Neru: [101 156  86  90 197 119]
seres: [ 60 130 133  92 116 122]
kibif: [140 166  94 153  94 156]
mided: [143 108 149 112  96 127]
pel: [ 91 156 135 136 147  92]
fiv: [ 81 163 128 147 148  96]
tez: [ 80 163 128 147 148  95]
size: [ 91 156 135]  3
size: [143 108 149 112  96]  5
size: [101 156  86]  3
size: [ 60 130]  2

tenin: [123 111 134 123  96 133 102 136 108 125 152 150 108 171 131 164 140 119
 132 126 111 136 137 113 135 106 128 113 158]
fuz: [123 111 134 123  96 133 102 136 108 125 152 150 108 171 131 164 140 119
 132 126 111 136 137 113 135 106 128 121 155]
bap: [123 111 134 123  96 133 102 136 108 125 152 150 108 139 131 164 140 158
 132 126 111 136 137 113 135 106 128 113 158]
size: [123 111 134 123  96 133 102 136 108]  9
size: [123 111 134 123  96 133 102 136 108 125 152 150 108 171 131 164 140 119
 132 126 111 136 137 113 135 106 128 113 158]  29
size: [123 111 134 123  96 133 102 136 108 125 152]  11
size: [123 111 134 123  96 133 102 136 108 125 152 150 108 139 131 164 140 158
 132 126 111 136 137 113 135 106 128 113 158]  29
size: [123 111 134 123  96 133 102 136]  8
size: [123 111 134 123  96 133 102 136 108 125 152 150 108 139 131 164 140 158
 132 126 111]  21
size: [123 111 134 123  96 133 102 136 108 125 152 150 108 171 131 164 140 119
 132 126 111]  21

lonut: [113 120 139 102 143 125 131 164 118 104 143 131 101 172  89  75 113 113
 107 152 161 149 121 115 128  65 143 115  89  72  49 128 132 145 132 125
 111 175  71 162  53 152 147 100  99 157 150 114 136 118 131 129 104 158
 141 118 168 128 105  85 134 170]
fuv: [146 133 108 152 106 146 145 113 149 139 115 105 154  76 115 137 112 164
 149  96  66 114 143 138 116 129 120 133 145 158 141  85 116 147 104  91
 152  89 103 118 156 101 106 150  94 151 147 145 133 105 131 157 157 140
 117 143 114 143 131 191 134 154]
Dok: [139 100 123 102 179 122 137 124 146 145 172 128 117 139  85 145 107 140
 164  58 138 114 109 125 153 155 158 126  68  93  61 160 122 156 102 123
 118 143 124 136 103 146 106 108  80 150 154 121 157 112 147 125  88 112
 176 109 171 142 120 121 162 169]
Selu: [ 91 155 132  60 132 139 169 190 130  85 107 149 156 188 183 135 134 116
  93  88 163 164  96 137  88 133 167 136  82 156 109 170 132 102  99 168
 112 125  88 146  67 166 129  90 157  76  69 102 144 108 156 115 125 145
 137 113 129 127 148 139 137  98]
size: [139 100 123 102 179 122 137 124 146 145 172 128 117 139  85 145 107 140
 164  58 138 114 109 125 153 155 158 126  68  93  61 160 122 156 102 123
 118 143 124 136 103 146 106 108  80 150 154 121 157 112 147 125  88 112
 176 109 171 142 120 121 162 169]  62
size: [146 133 108 152 106 146 145 113 149 139 115 105 154  76 115 137 112 164
 149  96  66 114 143 138 116 129 120 133 145 158 141  85 116 147 104  91
 152  89 103 118 156 101 106 150  94 151 147]  47

dus: [ 63 129  68 194]
vub: [126 157  90  77]
Bagu: [145 140  74 192]
Zaze: [ 92 118 152  94]
degaz: [ 76 108 187 185]
Vas: [191 179 192 162]
size: [ 92 118]  2
size: [ 76 108 187 185]  4
size: [ 63 129  68]  3

Gali: [140 158 133 147 107  98 143 138]
funi: [119 135 103 143 101 131 112 129]
Zefir: [105 139 140 137 118 156 158 116]
gigav: [119 135 103 143 101 131 127 129]
tevip: [140 158 133 147 107 117 125 136]
Pegot: [140 158 133 147 107  98 143  96]
Noti: [108 143 142 133 120 139 166 118]
size: [119 135]  2
size: [119 135 103 143]  4
size: [140 158 133]  3
size: [119 135 103 143 101 131 127 129]  8
size: [119 135 103]  3

bag: [139 142 143 128  93 143 125  93  86 128 148 194 160 134 155 183 173 182
 155 148 183 128 144 115 129  79 160]
zosi: [139 142 143 128  93 143 125  93  86 128 148 194 160 134 155 183 173 153
 116 189 178 146 143  82 138  76 150]
Pep: [189 139  85 151  65 166 132 100  90 116 128 171 119 148 120 110 156 182
 136 148 183 128 144 115 129  79 160]
size: [139 142 143 128  93 143 125  93  86 128 148 194 160 134 155 183 173 182
 155 148 183 128 144 115 129  79 160]  27
size: [139 142 143 128  93 143 125  93  86 128 148 194 160 134 155 183 173 153
 116 189 178 146 143  82 138  76 150]  27
size: [139 142 143 128  93 143 125  93  86 128 148 194 160 134 155 183 173 153]  18
size: [139 142 143 128  93 143 125  93  86 128 148 194 160 134 155 183 173 153
 116 189 178 146 143]  23
size: [139 142 143 128  93 143 125  93  86 128 148 194 160 134 155 183 173 153
 116 189 178 146 143  82 138]  25

Mos: [171 128 121 207 129  96 160 138  49]
tesev: [130 125 128 132 126 133 134 129 116]
segub: [130 128 129 129 126 136 142 132 121]
vupap: [111 134 118 125 132 101 105 141 148]
desat: [117 117 119 125 132 105 101 139 154]
nuzel: [136 126 118 173 123 111 146 147 109]
mibus: [142 123 117 174 130  96 132 152 101]
sef: [143 130 141 109 132 131 127  92 111]
benu: [126 127 118 158 133 105 123 153 121]
size: [130 125 128 132 126]  5
size: [111 134 118 125 132 101 105]  7
size: [117 117 119 125 132 105 101 139 154]  9
size: [111 134 118 125 132 101 105 141 148]  9

tase: [172 147 142 105 138 150 153 152 145 113 135 142 172  65  71 117 176 149
  90  95 136 152]
bonu: [148 179 137 109 129 169 155 146 104 131 113 131 177  72  71 114 189 170
  83  83 106 178]
zagu: [183 139 152 129 129 160 148 177 150 121 148 150 158  78 101 161 152 121
  83 102 137 134]
Bame: [147 178 134 117 127 174 157 153 102 135 113 134 175  75  78 123 186 166
  81  84 106 174]
butuf: [178 142 146 100 142 145 152 146 152 108 138 143 172  62  64 111 181 150
  94  97 141 151]
gusu: [160 155 121 119 112 155 149 179 133 138 136 152 171  83 113 149 135 129
  63  78 124 139]
Gise: [180 147 167  96 136 145 139 144 155 113 141 136 169  73  70 133 165 143
  96  98 128 153]
navi: [163 159 142 101 138 155 156 140 130 116 125 135 177  65  60 107 189 163
  92  91 126 166]
Les: [183 133 140 121 123 149 146 181 159 121 152 155 162  79 107 157 136 115
  75  94 143 124]
size: [183 139 152 129 129 160 148 177 150 121 148 150 158  78 101 161]  16
size: [160 155 121 119 112 155 149 179 133 138 136 152 171  83 113 149 135 129
  63  78 124 139]  22
size: [183 139 152]  3
size: [183 133 140 121 123 149 146 181 159 121 152 155]  12
size: [160 155 121 119 112 155 149 179 133 138 136]  11

Mok: [187 171  95 123 146 123 130 184 113 127 161 134 140 138 120 122 106]
nup: [123 123  91 142 141 130 138 166 139 117 111 110 118 170 103 137 131]
mume: [147 146 156 138 139 119 109 169 118 120 147 120 107 139 100 129 116]
nuga: [137 155  92 146 114 130 133 212  86 137 131 129 139 151 121 153 185]
zadam: [146 138 130 129 157 134 125 149 131 151 139 129 142  87 129 144 146]
nor: [ 69 128 137 123 119 117 123 136 122 143 128 116 171 127 131 127 141]
vep: [179 139 143 121 113 138 133 105 128 121 188 131 164 147 116 147 127]
Bura: [185 121 143 118 151 121 130 117 132 142 187 129 133 183 142 162 121]
nuve: [151 120 118 143 158 138 130 138 125 113 104 121 145 150 106 142 147]
vabu: [ 58 138 130 116 157 123 137 124 119 123 154 116 125 144 138 131 132]
bitab: [ 94 137 119 134 128 136 120 159 130 135 147 132 115 137 149 152  95]
Folu: [ 73 163 120 125 137 139 142 131 119 130 167 125 159  82  98 121 134]
size: [ 73 163 120 125 137 139 142 131 119]  9
size: [179 139 143 121 113 138 133 105 128 121 188 131 164 147]  14
size: [137]  1
size: [137 155  92]  3
size: [187 171  95 123 146 123 130 184 113 127 161 134 140 138]  14
size: [ 94 137 119 134 128 136 120 159 130 135 147]  11

Nupum: [191 149 196 173 172]
ligu: [190 159  89 152 203]
vifa: [191 149 196 173  61]
size: [191 149 196 173  61]  5
size: [191 149 196 173 172]  5
size: [191 149]  2
size: [191 149 196]  3
size: [190 159]  2

Ranud: [177 146 195 155 155]
Bos: [177 146 195 158 140]
rana: [180 168 172 153 149]
togi: [161 144 166 134 157]
size: [180 168 172]  3
size: [161 144]  2
size: [161 144 166 134]  4
size: [177 146]  2
size: [180 168 172 153 149]  5
size: [177 146 195 158 140]  5

